Below is a small trained network, with its code and all its weights. Each question gives an input and a target symbol and asks what happens when units are switched off, that is, made to give their printed mean instead of their output.

import numpy as np


def w(rows, s, z=0):
    codes = np.array(rows[::2]) - 128.0
    scale = np.full(codes.shape[1], s)
    scale[-1] = z or s
    return codes * scale


def norm(h):
    return h / np.sqrt((h * h).mean(-1, keepdims=True) + 1e-5)


def f(y):
    return y / 2 * (1 + np.tanh(0.7978845608 * (y + 0.044715 * y**3)))


def softmax(a):
    e = np.exp(a - a.max(-1, keepdims=True))
    return e / e.sum(-1, keepdims=True)


def log_softmax(a):
    a = a - a.max(-1, keepdims=True)
    return a - np.log(np.exp(a).sum(-1, keepdims=True))


def net(x, mask):
    ids = ['ΔΛΣΦαβεζηθμπψω'.index(c) for c in x.split()]
    T = len(ids)
    res = E[ids] + P[:T]
    r = norm(res)
    for j in range(3):
        rows = slice(2 * j, 2 * j + 2)
        q, k, v = (r @ M[0][rows].T for M in (Q, K, V))
        z = softmax(np.where(np.tri(T) > 0, q @ k.T / 2**0.5, -1e9)) @ v
        o = O[0][rows]
        res = res + np.where(mask[j], z, o[:, -1]) @ o[:, :-1]
    y = f(norm(res) @ A[0][:, :-1].T + A[0][:, -1])
    res = res + np.where(mask[3:19], y, B[0][:, -1]) @ B[0][:, :-1]
    return log_softmax(norm(res)[-1] @ U[:, :-1].T + U[:, -1])


Q, K, V, O, A, B = {}, {}, {}, {}, {}, {}
E = w([
[138,111,182,93],'Δ',
[148,175,116,188],'Λ',
[170,89,219,116],'Σ',
[131,145,108,47],'Φ',
[152,159,145,119],'α',
[87,140,36,97],'β',
[130,181,131,142],'ε',
[145,202,125,164],'ζ',
[145,73,179,205],'η',
[144,195,124,165],'θ',
[83,119,77,166],'μ',
[160,133,77,133],'π',
[100,64,11,161],'ψ',
[1,117,120,75],'ω',
],0.021)
P = w([
[135,2,192,195],'0',
[145,128,116,151],'1',
[138,135,137,152],'2',
[132,148,129,141],'3',
[125,152,132,135],'4',
[124,160,132,130],'5',
[123,167,130,126],'6',
[120,170,131,123],'7',
[120,177,126,120],'8',
[115,174,128,118],'9',
],0.0072)
Q[0] = w([
[165,161,120,57],'head 0',
[89,88,234,91],'head 0',
[115,129,132,160],'head 1',
[117,209,247,165],'head 1',
[49,23,209,104],'head 2',
[96,61,56,33],'head 2',
],0.011)
K[0] = w([
[130,196,113,97],'head 0',
[116,114,164,76],'head 0',
[115,75,134,185],'head 1',
[85,153,215,198],'head 1',
[64,172,187,172],'head 2',
[119,247,94,112],'head 2',
],0.014)
V[0] = w([
[192,138,141,176],'head 0',
[150,166,24,100],'head 0',
[221,57,10,36],'head 1',
[124,125,129,50],'head 1',
[191,1,65,218],'head 2',
[135,147,146,211],'head 2',
],0.0075)
O[0] = w([
[203,104,140,137,203],'head 0',
[161,35,145,67,231],'head 0',
[150,182,255,135,200],'head 1',
[49,199,255,75,101],'head 1',
[67,209,189,128,253],'head 2',
[49,126,212,136,140],'head 2',
],0.006,0.0039)
A[0] = w([
[134,137,174,125,164],'neuron 0',
[50,165,150,155,4],'neuron 1',
[88,80,114,179,84],'neuron 2',
[123,154,179,106,116],'neuron 3',
[108,135,165,111,176],'neuron 4',
[76,134,188,148,141],'neuron 5',
[107,3,142,73,191],'neuron 6',
[55,137,87,123,60],'neuron 7',
[195,135,134,183,113],'neuron 8',
[96,142,156,153,117],'neuron 9',
[117,192,96,37,101],'neuron 10',
[47,144,128,83,5],'neuron 11',
[72,79,165,175,31],'neuron 12',
[158,107,128,165,110],'neuron 13',
[129,36,104,105,202],'neuron 14',
[120,156,58,113,90],'neuron 15',
],0.015,0.0031)
B[0] = w([
[96,125,86,142,205],'neuron 0',
[143,205,115,64,148],'neuron 1',
[166,143,74,56,165],'neuron 2',
[122,112,55,166,213],'neuron 3',
[185,127,89,147,176],'neuron 4',
[131,87,99,71,166],'neuron 5',
[185,117,101,163,197],'neuron 6',
[61,166,164,177,154],'neuron 7',
[114,146,209,123,254],'neuron 8',
[145,210,92,112,144],'neuron 9',
[152,168,168,211,252],'neuron 10',
[66,70,200,117,152],'neuron 11',
[100,81,104,58,163],'neuron 12',
[83,67,143,83,156],'neuron 13',
[177,176,121,255,155],'neuron 14',
[158,70,138,174,175],'neuron 15',
],0.0091,0.0054)
U = w([
[126,145,61,96,129],'Δ',
[120,132,124,108,80],'Λ',
[142,60,176,97,142],'Σ',
[243,101,79,106,117],'Φ',
[101,137,129,136,84],'α',
[60,93,187,193,57],'β',
[130,71,115,164,109],'ε',
[120,73,108,165,139],'ζ',
[108,81,100,69,254],'η',
[88,212,84,97,114],'θ',
[93,168,60,65,148],'μ',
[134,138,251,62,107],'π',
[108,117,40,146,116],'ψ',
[31,102,134,138,160],'ω',
],0.015,0.0097)

Each question gives the input, a string of symbols that net reads in full, and the target symbol t.
The units are the heads (2 rows each of Q, K, V and O) and the neurons (one row each of A and B). Each row of codes is followed by its name. A weight is (code - 128) times the scale printed after its matrix; where a second scale follows, it is the last column's (O, A, B and U).
mask holds one flag per unit, heads first, then neurons. A switched-off unit (its flag False) gives its mean, the last column of its rows in O or B, instead of its output. The means were averaged over made-up inputs and are rounded, as every weight is.
A unit's drop is (log p(t) with every unit on - log p(t) with that unit switched off) / (log p(t) with every unit on - log p(t) with every unit switched off).
The circuit of an input: a set's keep is (log p(t) with only the set's units on - log p(t) with every unit switched off) / (log p(t) with every unit on - log p(t) with every unit switched off). Starting from the 12 units with the biggest drops (on a tie, the unit counted first), units are removed one at a time, each time the one whose removal leaves the highest keep (on an exact tie, the one counted first), for as long as the keep stays at least 0.8.
units of the circuit, in order: the units of the circuit, biggest drop first
unit that matters most: the unit with the biggest drop
k most important neurons: the k neurons with the biggest drops, biggest first
heads that matter: for each layer, one digit per head in row order, 1 if its drop is at least 0.15 and else 0, layers parted by /
drop of u: that unit's drop, to one decimal
input π θ θ Φ ζ η Φ Λ, target θ: units of the circuit, in order	head 2; neuron 1
input Φ ζ ε π Φ π ζ, target Φ: units of the circuit, in order	head 2; head 0
input ω π Λ η π Σ, target η: unit that matters most	head 0
input π π η ζ π π π θ π π, target π: heads that matter	100
input Φ ω ζ ψ η ω Φ Λ, target Φ: heads that matter	011
input π θ ζ π η Σ, target η: 3 most important neurons	neuron 5; neuron 10; neuron 12
input π θ Φ, target Φ: 3 most important neurons	neuron 8; neuron 3; neuron 4
input ζ Φ Σ Δ, target Φ: heads that matter	010
input Σ Σ α ω ε θ ε β, target β: heads that matter	010
input θ θ η ζ π θ θ π Λ μ, target μ: heads that matter	000
input Φ Φ Λ, target Φ: heads that matter	011
input Φ π ψ η α Φ Σ, target Φ: heads that matter	010
input Σ Φ Φ π Σ Φ ψ, target Φ: heads that matter	001
input ψ η η, target η: 2 most important neurons	neuron 12; neuron 2
input Λ ζ Φ Φ Σ Δ, target Φ: unit that matters most	neuron 6
input Δ ε ζ π β η, target η: 2 most important neurons	neuron 2; neuron 12
input π Σ ψ Λ, target θ: drop of head 2	2.1
input Φ η ε, target Φ: drop of head 2	0.9
input Φ Σ π Φ π ψ, target Φ: drop of neuron 2	0.2
input π Φ θ Λ Σ, target Φ: drop of neuron 6	0.4
input π β Δ α, target θ: unit that matters most	head 2
